Below is a small trained network, with its code and all its weights. Each question gives an input and a target symbol and asks what happens when units are switched off, that is, made to give their printed mean instead of their output.

import numpy as np


def w(rows, s, z=0):
    codes = np.array(rows[::2]) - 128.0
    scale = np.full(codes.shape[1], s)
    scale[-1] = z or s
    return codes * scale


def norm(h):
    return h / np.sqrt((h * h).mean(-1, keepdims=True) + 1e-5)


def f(y):
    return y / 2 * (1 + np.tanh(0.7978845608 * (y + 0.044715 * y**3)))


def softmax(a):
    e = np.exp(a - a.max(-1, keepdims=True))
    return e / e.sum(-1, keepdims=True)


def log_softmax(a):
    a = a - a.max(-1, keepdims=True)
    return a - np.log(np.exp(a).sum(-1, keepdims=True))


def net(x, mask):
    ids = ['εθλξφψ'.index(c) for c in x.split()]
    T = len(ids)
    res = E[ids] + P[:T]
    r = norm(res)
    for j in range(2):
        rows = slice(4 * j, 4 * j + 4)
        q, k, v = (r @ M[0][rows].T for M in (Q, K, V))
        z = softmax(np.where(np.tri(T) > 0, q @ k.T / 4**0.5, -1e9)) @ v
        o = O[0][rows]
        res = res + np.where(mask[j], z, o[:, -1]) @ o[:, :-1]
    y = f(norm(res) @ A[0][:, :-1].T + A[0][:, -1])
    res = res + np.where(mask[2:18], y, B[0][:, -1]) @ B[0][:, :-1]
    return log_softmax(norm(res)[-1] @ U[:, :-1].T + U[:, -1])


Q, K, V, O, A, B = {}, {}, {}, {}, {}, {}
E = w([
[123,51,128,63],'ε',
[104,104,31,129],'θ',
[155,129,48,118],'λ',
[128,223,38,172],'ξ',
[144,180,35,2],'φ',
[60,71,151,120],'ψ',
],0.01)
P = w([
[212,138,214,195],'0',
[255,130,104,57],'1',
[204,143,112,76],'2',
[177,141,99,87],'3',
[150,124,100,68],'4',
[141,127,110,55],'5',
[99,136,95,80],'6',
[114,158,140,76],'7',
[88,143,142,72],'8',
[72,154,141,71],'9',
[110,166,149,71],'10',
[152,153,146,59],'11',
],0.0061)
Q[0] = w([
[146,208,107,39],'head 0',
[128,108,103,100],'head 0',
[133,165,98,159],'head 0',
[128,47,248,143],'head 0',
[178,77,155,198],'head 1',
[168,54,172,123],'head 1',
[120,146,137,103],'head 1',
[176,150,27,154],'head 1',
],0.016)
K[0] = w([
[185,150,174,230],'head 0',
[100,173,151,131],'head 0',
[125,65,114,158],'head 0',
[155,174,84,6],'head 0',
[188,73,59,135],'head 1',
[168,81,131,194],'head 1',
[94,134,163,122],'head 1',
[37,145,65,53],'head 1',
],0.016)
V[0] = w([
[205,161,168,71],'head 0',
[77,180,80,108],'head 0',
[120,35,83,83],'head 0',
[159,148,70,195],'head 0',
[103,62,106,92],'head 1',
[119,132,4,139],'head 1',
[136,58,87,208],'head 1',
[149,100,80,55],'head 1',
],0.015)
O[0] = w([
[73,51,69,142,183],'head 0',
[146,175,100,37,137],'head 0',
[203,63,196,111,137],'head 0',
[64,209,172,105,206],'head 0',
[155,106,209,133,174],'head 1',
[127,248,187,78,233],'head 1',
[88,166,219,207,81],'head 1',
[218,133,157,78,255],'head 1',
],0.014,0.009)
A[0] = w([
[152,109,53,183,199],'neuron 0',
[234,227,72,165,219],'neuron 1',
[252,160,140,140,110],'neuron 2',
[163,111,129,53,101],'neuron 3',
[207,56,100,177,21],'neuron 4',
[73,115,221,75,102],'neuron 5',
[181,116,41,129,168],'neuron 6',
[75,66,144,83,145],'neuron 7',
[34,40,166,56,143],'neuron 8',
[110,210,99,197,43],'neuron 9',
[54,224,115,67,87],'neuron 10',
[181,129,146,134,88],'neuron 11',
[64,152,169,229,1],'neuron 12',
[144,116,100,169,154],'neuron 13',
[126,137,142,96,92],'neuron 14',
[114,115,99,179,137],'neuron 15',
],0.011,0.0024)
B[0] = w([
[153,205,130,167,128],'neuron 0',
[95,175,82,224,196],'neuron 1',
[72,183,139,140,191],'neuron 2',
[172,89,103,56,198],'neuron 3',
[190,166,182,156,162],'neuron 4',
[193,81,173,135,176],'neuron 5',
[179,210,126,160,153],'neuron 6',
[103,82,120,158,148],'neuron 7',
[91,39,101,156,165],'neuron 8',
[78,73,147,103,140],'neuron 9',
[113,3,121,142,254],'neuron 10',
[118,144,148,109,144],'neuron 11',
[203,184,121,82,129],'neuron 12',
[134,179,132,150,120],'neuron 13',
[126,95,115,105,150],'neuron 14',
[126,174,121,137,117],'neuron 15',
],0.022,0.0087)
U = w([
[240,53,122,186,22],'ε',
[106,136,246,62,2],'θ',
[167,43,137,150,220],'λ',
[33,151,110,94,158],'ξ',
[249,128,3,30,145],'φ',
[127,169,88,210,176],'ψ',
],0.0054,0.0027)

Each question gives the input, a string of symbols that net reads in full, and the target symbol t.
The units are the heads (4 rows each of Q, K, V and O) and the neurons (one row each of A and B). Each row of codes is followed by its name. A weight is (code - 128) times the scale printed after its matrix; where a second scale follows, it is the last column's (O, A, B and U).
mask holds one flag per unit, heads first, then neurons. A switched-off unit (its flag False) gives its mean, the last column of its rows in O or B, instead of its output. The means were averaged over made-up inputs and are rounded, as every weight is.
A unit's drop is (log p(t) with every unit on - log p(t) with that unit switched off) / (log p(t) with every unit on - log p(t) with every unit switched off).
The circuit of an input: a set's keep is (log p(t) with only the set's units on - log p(t) with every unit switched off) / (log p(t) with every unit on - log p(t) with every unit switched off). Starting from the 12 units with the biggest drops (on a tie, the unit counted first), units are removed one at a time, each time the one whose removal leaves the highest keep (on an exact tie, the one counted first), for as long as the keep stays at least 0.8.
units of the circuit, in order: the units of the circuit, biggest drop first
top k neurons: the k neurons with the biggest drops, biggest first
which heads matter: for each layer, one digit per head in row order, 1 if its drop is at least 0.15 and else 0, layers parted by /
drop of u: that unit's drop, to one decimal
input θ λ λ ξ ξ, target θ: units of the circuit, in order => [head 0]
input ψ λ φ λ θ, target ψ: units of the circuit, in order => [head 0; neuron 1; neuron 2]
input θ ε ξ, target ξ: which heads matter => 01
input ψ ε λ, target ψ: units of the circuit, in order => [neuron 1; neuron 2]
input θ θ ψ θ, target θ: which heads matter => 00
input ε λ ξ, target ψ: which heads matter => 11
input ψ ξ φ ε ψ ξ λ θ, target ψ: which heads matter => 10
input λ ψ θ ε λ, target θ: which heads matter => 01
input ψ ε φ ψ ψ θ θ ξ λ ξ λ, target ψ: which heads matter => 10
input φ ξ φ ψ φ θ ψ, target φ: top 2 neurons => [neuron 10; neuron 3]
input ε φ ψ ε φ ψ φ, target ε: which heads matter => 10
input θ θ ε ψ λ θ ξ, target θ: drop of head 0 => 0.4
input ξ ψ θ φ φ ψ φ θ, target ξ: drop of neuron 4 => 0.0
input ξ ψ ε, target ξ: units of the circuit, in order => [head 0]
input ξ λ ψ ξ, target ξ: drop of head 1 => -0.1
input φ φ ξ ε ξ φ λ ψ, target φ: drop of neuron 10 => 0.1
